[135, 120, 145, 141, 104] Out: 145
[123, 112, 106, 128, 154, 116, 102] Out: 128
[106, 109, 152, 148, 110] Out: 152
[110, 119, 102, 136, 125, 114, 120] Out: 136
[148, 99, 143, 118, 129, 141, 139] Out: 118
[146, 113, 157, 153, 138] Out: 157
[129, 142, 133, 124, 130, 106, 136] Out: 124
[124, 154, 144, 148, 128] Out: 144
---
[[127 122 127 129]
 [131 129 121 137]
 [121 114 122 100]] gives 122

[[109 129 143 131]
 [150 145 119 110]
 [133 132 127 128]] gives 127

[[ 98 133 108 122]
 [122 115 111 147]
 [137 128 145 135]] gives 145

[[155 116 127 129]
 [140 151 121 131]
 [144 120 101 131]] gives 101

[[126 145 139 139]
 [131 138 135 121]
 [120 103 118 115]] gives 118

[[147 128 126 148]
 [133 129 133 153]
 [123 128 132 107]] gives 132

[[135 114 119 105]
 [152 119 122 138]
 [131 129 128 125]] gives 128

[[130 155 117 109]
 [115 128 156 110]
 [119 131 157 110]] gives 157
---
Input:
[[112 136 122 127 107]
 [121 138 124 126 100]]
Output: 138, 136

Input: [100 142 148 156 107]
Output: 156, 148

Input: [102 120 139  98]
Output: 139, 120

Input: [115 109 158 129 157 117 111]
Output: 158, 157

Input: [113 129 124 132 109 121 102]
Output: 132, 129

Input: [110 134 157 121 104  99 156]
Output: 157, 156

Input: [134 125 147 156 121]
Output: 156, 147

Input:
[[134 115 137 127]
 [101 109 121 127]]
Output: 137, 134

Input:
[[116 141 131 129 144 131 105]
 [103 136 155 108 126 133 110]]
Output: 155, 144

Input: [135 148 154 115 113 146]
Output: 154, 148
---
[143 129 124 144 134 102 136] ans = 102
[137 117 135 127 152] ans = 127
[134 125 130 150 130 132] ans = 130
[102 139 133 144] ans = 133
[137 133 105 114 112 123 107] ans = 123
[103 121 151 116] ans = 151
[103 138 123 131] ans = 123
---
[[135, 106, 119, 119, 151, 118], [119, 114, 108, 121, 119, 115]] ⇒ 108
[[146, 133, 137, 129, 139], [104, 115, 112, 133, 131], [101, 118, 111, 124, 130]] ⇒ 112
[[128, 124, 130, 151, 121], [127, 124, 126, 118, 119], [126, 128, 131, 116, 127]] ⇒ 126
[[122, 150, 123, 122, 116], [118, 113, 147, 146, 138]] ⇒ 147
[[136, 143, 130, 123], [143, 113, 132, 102], [100, 133, 132, 130]] ⇒ 132
[[145, 125, 155, 123, 146, 126, 119], [127, 115, 104, 140, 126, 131, 130], [125, 104, 115, 136, 123, 133, 144]] ⇒ 104
[[125, 125, 133, 127, 136], [119, 139, 104, 149, 145]] ⇒ 104
[[130, 135, 150, 145, 130, 112, 131], [131, 135, 113, 128, 148, 115, 124]] ⇒ 113
[[150, 113, 119, 138, 118, 128], [140, 119, 121, 129, 128, 129]] ⇒ 121
---
[117 117 133 154] >> 133
[107 139 128 117 125 108 129] >> 108
[144 133 107 147] >> 107
[119 128 103 113 137 134] >> 137
[138 137 133 152 128 120 126] >> 120
[131 141 103 117] >> 103
[133 124 152 132 125] >> 132
[141 141 123 153] >> 123
[124 120 117 118 149 130 118] >> 130
[124 150 133 118 137 135 101] >> 135
---
[128 151 130 113 124 100 108] -> 113, 151

[127 157 125 131 144 124 132] -> 131, 157

[154 112 110 158 143 110 107] -> 158, 158

[[113 121 119 144 132 117 139]
 [111 107 130 133 140 120 133]
 [115 111 121 139 135 116 132]] -> 133, 144

[110 142 130 143 137 114 151] -> 143, 151

[131 113 103 106 126] -> 103, 131

[109 153 145 101 103] -> 145, 153

[121 101 124 146 109] -> 124, 146

[114 129 125 106 122] -> 125, 129
---
[[134 141 136 119 130 134]
 [141 109 100 118 135 123]
 [128 103 110 158 144 132]] result: 119

[[100 128 130 120]
 [114 104 101 127]
 [114 104 101 127]] result: 128

[[128 132 142 129 140]
 [125 131 135 138 125]
 [123 128 148 100 124]] result: 142

[[124 106 128 122 109]
 [124 113 134 126 117]
 [120 129 130 126 126]] result: 128

[[135 155 130 133 133]
 [130 131 133 134 141]
 [137 132 139 142 143]] result: 130

[[117 137 134 116]
 [104 118 148 140]
 [120 140 134 114]] result: 137
---
[[106 126 136 113 112]
 [100 145 149 113 119]] yields 126

[[135 128 155 128 144]
 [121 108 136 112 103]
 [133 110 144 102 101]] yields 108

[[132 140 119 118 151 117 123]
 [134 120 119 119 137 120 120]] yields 140

[[117 104 111 129]
 [130 151 122 150]
 [126 119 108 105]] yields 151

[[127 141 101 134 134 127]
 [137 134 100 135 142 121]] yields 141

[[121 112 117 121]
 [120 133 126 124]
 [131 132 133 103]] yields 133

[[120 117 143 130 139]
 [133 123 139 118 125]
 [109 118 147 105 137]] yields 123

[[118 127 139 118 140]
 [128 147 142 121 127]
 [124 129 153 115 154]] yields 147
---
[133, 131, 129, 109, 149, 135] | 135
[122, 151, 149, 117, 131] | 131
[144, 142, 102, 153, 134] | 134
[130, 102, 126, 128] | 128
[155, 132, 128, 138, 128] | 128
[108, 102, 125, 153] | 153
[118, 157, 112, 120] | 120
---
array([118, 152, 102, 113]) → 113
array([144, 130, 155, 115]) → 115
array([133, 130, 137, 153]) → 153
array([144, 138, 106, 132]) → 132
array([112, 102, 141, 105]) → 105
array([120, 156, 106, 131]) → 131
---
[[138 124 101 130]
 [120 144 120 125]
 [138 125 101 131]]: 144

[[123 117 126 117 112]
 [139 101 150 118 124]]: 117

[[132 123 121 108 113 105]
 [130 119 127 139 132 135]]: 123

[[139 133 152 112]
 [141 143 134 150]
 [111 113 110 117]]: 143

[[128 126 109 142 101]
 [127 104 107 118 122]
 [133 136 121 149  98]]: 104

[[123 130 106 147]
 [129 141 152 124]
 [100 148 144 114]]: 141

[[104 139 150 151]
 [108 129 137 135]
 [145 125 117 117]]: 129
---
[103 143  98 148 138] -> 103, 138

[[146 136 136 134 102 111 111]
 [121 122 126 123 139 137 123]] -> 146, 123

[140 104 116 131] -> 140, 131

[[125 129 129 129 130]
 [125 129 129 129 130]
 [105 139 133 129 133]] -> 125, 133

[[143 110 131 138 129]
 [130 136 124 126 123]
 [138 132 125 133 149]] -> 143, 149

[115 157 117 138 145 120 121] -> 115, 121
---
[[135 122 124 115 112 133 122 118 123]
 [141 122 124 115 115 139 122 119 117]
 [133 133 123 115 150 124 133 130 136]
 [121 118 113 136 123 121 130 134 121]
 [128 115 110 127 121 125 130 126 123]
 [126 116 111 130 123 123 130 129 122]] result: 133

[[127 128 127 126 129 128]
 [129 128 127 128 128 128]
 [121 123 108 126 133 105]
 [128 129 128 127 130 128]
 [147 139 121 119 127 130]] result: 121

[[117 134 131 140 137 145 133 120 143]
 [134 124 111 112 135 127 144 122 118]
 [117 111 120 135 124 130 119 141 130]
 [115 116 120 135 127 132 124 136 131]
 [128 127 137 125 134 123 122 120 124]
 [134 124 108 113 134 129 144 125 120]
 [121 140 132 138 141 148 137 115 144]
 [132 124 110 114 132 128 140 128 118]
 [109 121 132 143 133 124 116 133 127]
 [133 129 110 114 136 138 150 121 124]
 [126 120 110 121 127 128 133 135 121]
 [128 125 136 128 132 124 121 123 124]] result: 117

[[122 124 136 116 131 130 132 138 121 131 129 131 130 128 139 125]
 [107 124 143 133 126 127 122 152 120 131 128 135 147 141 115 123]
 [131 132 129 128 126 140 135 137 127 142 123 102 125 125 146 127]
 [123 124 122 127 151 131 144 134 124 130 126 122 135 127 135 124]
 [140 139 154  99 127 143 133 152 136 122 129 110 124 124 127 132]
 [138 142 133 108 131 131 139 152 128 135 127 108 127 129 123 129]
 [143 144 132 112 130 141 138 143 129 135 122 102 125 128 132 129]
 [149 129 133 115 123 130 142 126 118 123 117 120 149 144 144 121]] result: 131

[[134 131 145 129 128 123 115 128 128 133 129]
 [127 126 122 125 128 129 130 129 128 134 124]
 [137 134 136 129 130 126 122 129 128 137 129]
 [129 117 138 128 124 120 119 132 128 133 127]
 [129 152 149 128 140 122 109 125 128 138 128]
 [150 110 141 128 125 127 110 132 129 131 128]
 [134 138 130 128 140 136 113 124 127 136 127]] result: 137

[[133 122 140 112 141 124]
 [126 148 122 146 125 132]
 [144 132 137 136 116 140]
 [119 105 121 130 122 130]
 [146 131 144 121 129 139]
 [134 149 132 128 128 123]
 [120 105 125 121 134 133]
 [136 118 142 113 140 136]
 [146 133 144 121 118 129]
 [129 143 122 146 116 132]
 [141 143 141 127 138 140]] result: 144

[[133 131 129 132 118 132 136 127 125 124 129 133]
 [119 124 127 121 148 123 113 130 135 136 129 119]
 [129 128 128 129 126 128 129 128 127 127 127 128]
 [134 131 129 133 116 133 138 127 125 123 128 134]
 [131 128 128 130 122 127 132 128 125 126 126 130]
 [142 135 130 139 101 135 149 125 119 117 127 141]
 [128 128 128 128 127 128 128 128 127 127 128 128]
 [131 129 128 130 123 129 132 128 126 126 127 130]
 [126 127 128 126 133 127 124 129 130 130 128 126]
 [115 122 127 117 156 121 107 131 138 140 129 116]
 [128 128 128 128 127 129 129 128 128 127 128 129]
 [128 128 128 128 128 128 128 128 128 128 128 128]] result: 129

[[139 143 126 109 127 128 135 127 110 128 128 134]
 [134 145 127 128 128 127 134 127 130 127 128 129]
 [126 131 128 123 127 128 129 127 117 128 128 130]
 [137 140 126 113 127 128 134 127 113 128 128 133]
 [127 123 129 124 129 128 128 129 134 128 128 128]
 [120 126 128 122 127 129 126 128 120 128 128 128]
 [128 130 128 128 128 128 128 128 126 128 128 128]
 [126 125 128 124 128 128 127 128 127 128 128 128]
 [123 119 129 113 128 129 124 129 125 128 128 128]
 [130 136 127 108 126 128 134 126 102 128 129 134]] result: 126
